Below are the code and all the weights of a small trained network. Each question names an input and a target symbol and asks about switching units off, where a switched-off unit gives its printed mean instead of its output.

import numpy as np


def w(rows, s, z=0):
    codes = np.array(rows[::2]) - 128.0
    scale = np.full(codes.shape[1], s)
    scale[-1] = z or s
    return codes * scale


def softmax(a):
    e = np.exp(a - a.max(-1, keepdims=True))
    return e / e.sum(-1, keepdims=True)


def log_softmax(a):
    a = a - a.max(-1, keepdims=True)
    return a - np.log(np.exp(a).sum(-1, keepdims=True))


def net(x, mask):
    ids = ['αβγδεζηθλμξπστφψ'.index(c) for c in x.split()]
    T = len(ids)
    res = E[ids] + P[:T]
    u = 0
    for l in range(3):
        r = res
        for j in range(3):
            rows = slice(3 * j, 3 * j + 3)
            q, k, v = (r @ M[l][rows].T for M in (Q, K, V))
            z = softmax(np.where(np.tri(T) > 0, q @ k.T / 3**0.5, -1e9)) @ v
            o = O[l][rows]
            res = res + np.where(mask[u + j], z, o[:, -1]) @ o[:, :-1]
        u += 3
    return log_softmax(res[-1] @ U[:, :-1].T + U[:, -1])


Q, K, V, O = {}, {}, {}, {}
E = w([
[109,98,123,137],'α',
[157,132,127,165],'β',
[152,137,124,161],'γ',
[154,174,213,106],'δ',
[95,94,124,147],'ε',
[99,90,116,156],'ζ',
[103,204,203,182],'η',
[38,187,143,148],'θ',
[104,135,125,94],'λ',
[110,91,123,137],'μ',
[163,135,192,32],'ξ',
[53,155,123,59],'π',
[211,65,141,93],'σ',
[116,23,105,109],'τ',
[203,134,82,196],'φ',
[110,148,4,174],'ψ',
],0.019)
P = w([
[88,125,165,166],'0',
[104,134,140,136],'1',
[124,132,111,112],'2',
[151,149,62,95],'3',
[164,166,32,72],'4',
[173,174,2,84],'5',
],0.0074)
Q[0] = w([
[90,173,30,181],'L0H1',
[178,254,214,160],'L0H1',
[165,215,170,235],'L0H1',
[111,139,30,98],'L0H2',
[238,121,171,252],'L0H2',
[143,114,22,184],'L0H2',
[111,112,87,168],'L0H3',
[137,124,131,176],'L0H3',
[71,111,121,93],'L0H3',
],0.0094)
K[0] = w([
[90,155,45,115],'L0H1',
[140,235,184,195],'L0H1',
[112,214,126,250],'L0H1',
[120,143,80,68],'L0H2',
[125,56,168,145],'L0H2',
[153,85,77,101],'L0H2',
[192,140,135,162],'L0H3',
[77,151,136,173],'L0H3',
[163,137,112,139],'L0H3',
],0.012)
V[0] = w([
[101,254,105,166],'L0H1',
[88,85,165,162],'L0H1',
[76,108,70,113],'L0H1',
[108,111,35,158],'L0H2',
[177,136,157,118],'L0H2',
[179,200,70,133],'L0H2',
[122,107,221,123],'L0H3',
[143,106,116,151],'L0H3',
[141,159,78,93],'L0H3',
],0.0072)
O[0] = w([
[144,132,237,213,3],'L0H1',
[125,46,124,95,153],'L0H1',
[104,133,37,167,172],'L0H1',
[93,253,124,210,182],'L0H2',
[119,36,137,125,101],'L0H2',
[88,159,133,145,63],'L0H2',
[115,228,67,210,133],'L0H3',
[69,139,113,56,155],'L0H3',
[136,74,136,145,100],'L0H3',
],0.0053,0.0039)
Q[1] = w([
[97,81,124,172],'L1H1',
[113,135,179,100],'L1H1',
[191,79,67,206],'L1H1',
[129,89,91,166],'L1H2',
[105,150,152,182],'L1H2',
[76,99,107,95],'L1H2',
[250,142,77,142],'L1H3',
[192,196,221,97],'L1H3',
[123,113,48,95],'L1H3',
],0.012)
K[1] = w([
[121,104,90,152],'L1H1',
[127,140,231,155],'L1H1',
[149,35,86,145],'L1H1',
[106,157,82,152],'L1H2',
[106,112,151,172],'L1H2',
[169,141,99,166],'L1H2',
[149,134,61,2],'L1H3',
[105,116,219,83],'L1H3',
[201,89,79,163],'L1H3',
],0.013)
V[1] = w([
[216,32,78,220],'L1H1',
[140,177,172,118],'L1H1',
[92,108,83,89],'L1H1',
[44,15,177,254],'L1H2',
[179,82,153,125],'L1H2',
[139,32,82,250],'L1H2',
[125,244,196,52],'L1H3',
[212,124,98,226],'L1H3',
[211,136,84,125],'L1H3',
],0.0064)
O[1] = w([
[106,205,131,43,203],'L1H1',
[105,74,107,118,29],'L1H1',
[88,127,171,67,235],'L1H1',
[147,183,161,1,119],'L1H2',
[133,171,124,173,136],'L1H2',
[128,181,199,69,193],'L1H2',
[129,14,97,204,1],'L1H3',
[138,155,231,78,128],'L1H3',
[168,83,185,45,179],'L1H3',
],0.0067,0.0043)
Q[2] = w([
[149,141,205,98],'L2H1',
[185,228,139,117],'L2H1',
[172,73,113,149],'L2H1',
[123,156,95,181],'L2H2',
[105,84,102,126],'L2H2',
[195,97,130,157],'L2H2',
[219,166,137,105],'L2H3',
[117,93,126,157],'L2H3',
[1,144,153,126],'L2H3',
],0.013)
K[2] = w([
[168,175,131,135],'L2H1',
[213,155,73,137],'L2H1',
[95,33,220,176],'L2H1',
[147,131,39,175],'L2H2',
[117,87,86,88],'L2H2',
[86,66,164,205],'L2H2',
[238,82,58,69],'L2H3',
[176,94,157,205],'L2H3',
[22,254,124,164],'L2H3',
],0.0098)
V[2] = w([
[204,137,117,150],'L2H1',
[121,151,160,141],'L2H1',
[146,167,109,153],'L2H1',
[109,174,97,130],'L2H2',
[165,71,151,101],'L2H2',
[173,136,93,130],'L2H2',
[61,4,122,109],'L2H3',
[71,120,177,127],'L2H3',
[64,221,154,175],'L2H3',
],0.011)
O[2] = w([
[79,73,200,97,131],'L2H1',
[80,162,133,172,141],'L2H1',
[119,135,176,186,188],'L2H1',
[127,158,162,175,231],'L2H2',
[119,19,45,164,105],'L2H2',
[71,35,80,99,129],'L2H2',
[33,179,160,215,111],'L2H3',
[134,186,101,189,103],'L2H3',
[254,121,83,162,4],'L2H3',
],0.0059,0.0025)
U = w([
[84,153,95,159,162],'α',
[86,72,255,48,177],'β',
[64,189,8,61,52],'γ',
[126,66,168,147,211],'δ',
[65,213,195,126,85],'ε',
[212,74,146,90,105],'ζ',
[152,103,168,176,233],'η',
[114,151,93,172,136],'θ',
[115,135,127,119,99],'λ',
[113,121,130,112,67],'μ',
[67,82,116,141,157],'ξ',
[133,124,143,124,149],'π',
[134,117,143,123,111],'σ',
[123,122,125,123,92],'τ',
[132,100,59,143,194],'φ',
[155,196,99,119,3],'ψ',
],0.0078,0.0052)

Each question gives the input, a string of symbols that net reads in full, and the target symbol t.
The units are the heads (3 rows each of Q, K, V and O). Each row of codes is followed by its name. A weight is (code - 128) times the scale printed after its matrix; where a second scale follows, it is the last column's (O and U).
mask holds one flag per head, layer by layer. A switched-off head (its flag False) gives its mean, the last column of its rows in O, instead of its output. The means were averaged over made-up inputs and are rounded, as every weight is.
A unit's drop is (log p(t) with every unit on - log p(t) with that unit switched off) / (log p(t) with every unit on - log p(t) with every unit switched off).
The circuit of an input: a set's keep is (log p(t) with only the set's units on - log p(t) with every unit switched off) / (log p(t) with every unit on - log p(t) with every unit switched off). Starting from all 9 units, units are removed one at a time, each time the one whose removal leaves the highest keep (on an exact tie, the one counted first), for as long as the keep stays at least 0.8.
circuit, biggest first: the units of the circuit, biggest drop first
unit that matters most: the unit with the biggest drop
which heads matter: for each layer, one digit per head in row order, 1 if its drop is at least 0.15 and else 0, layers parted by /
input φ τ τ η ζ, target γ: circuit, biggest first	[L0H1; L2H1]
input α φ π, target β: which heads matter	000 / 101 / 100
input τ τ ζ τ φ φ, target ε: circuit, biggest first	[L0H1; L2H3]
input τ φ φ η, target η: circuit, biggest first	[L0H1; L1H3; L1H1]
input ε φ ε, target β: circuit, biggest first	[L1H3]
input τ τ α, target γ: circuit, biggest first	[L0H1; L1H3]
input π φ σ μ, target β: circuit, biggest first	[L1H3; L2H1]
input ξ α τ γ, target ε: circuit, biggest first	[L2H3; L0H1]
input τ ζ γ, target ε: which heads matter	100 / 000 / 010
input ξ φ ζ, target β: which heads matter	000 / 001 / 100
input σ ψ τ φ, target ε: circuit, biggest first	[L0H1; L2H3; L2H2]
input γ δ ψ α, target ζ: circuit, biggest first	[L2H3; L0H2]
input τ ε τ φ σ γ, target β: circuit, biggest first	[L2H3; L1H3]
input τ π σ σ τ τ, target γ: circuit, biggest first	[L0H1; L2H1]
input φ τ η φ φ π, target β: which heads matter	000 / 001 / 100
input τ φ τ λ, target β: which heads matter	010 / 001 / 100
input φ α ξ, target ξ: which heads matter	000 / 111 / 001
input η τ σ τ τ ε, target γ: circuit, biggest first	[L0H1; L1H3]
input δ σ φ δ ψ, target ψ: circuit, biggest first	[L2H3; L0H2; L2H2]
input φ φ φ, target ζ: which heads matter	000 / 000 / 001
input γ ψ λ, target ζ: unit that matters most	L2H3
input φ ψ σ ε, target ζ: which heads matter	110 / 000 / 001
input μ ψ τ, target ζ: which heads matter	110 / 000 / 001
input τ φ ε, target β: which heads matter	000 / 001 / 100
input τ ζ ε, target γ: which heads matter	100 / 000 / 100
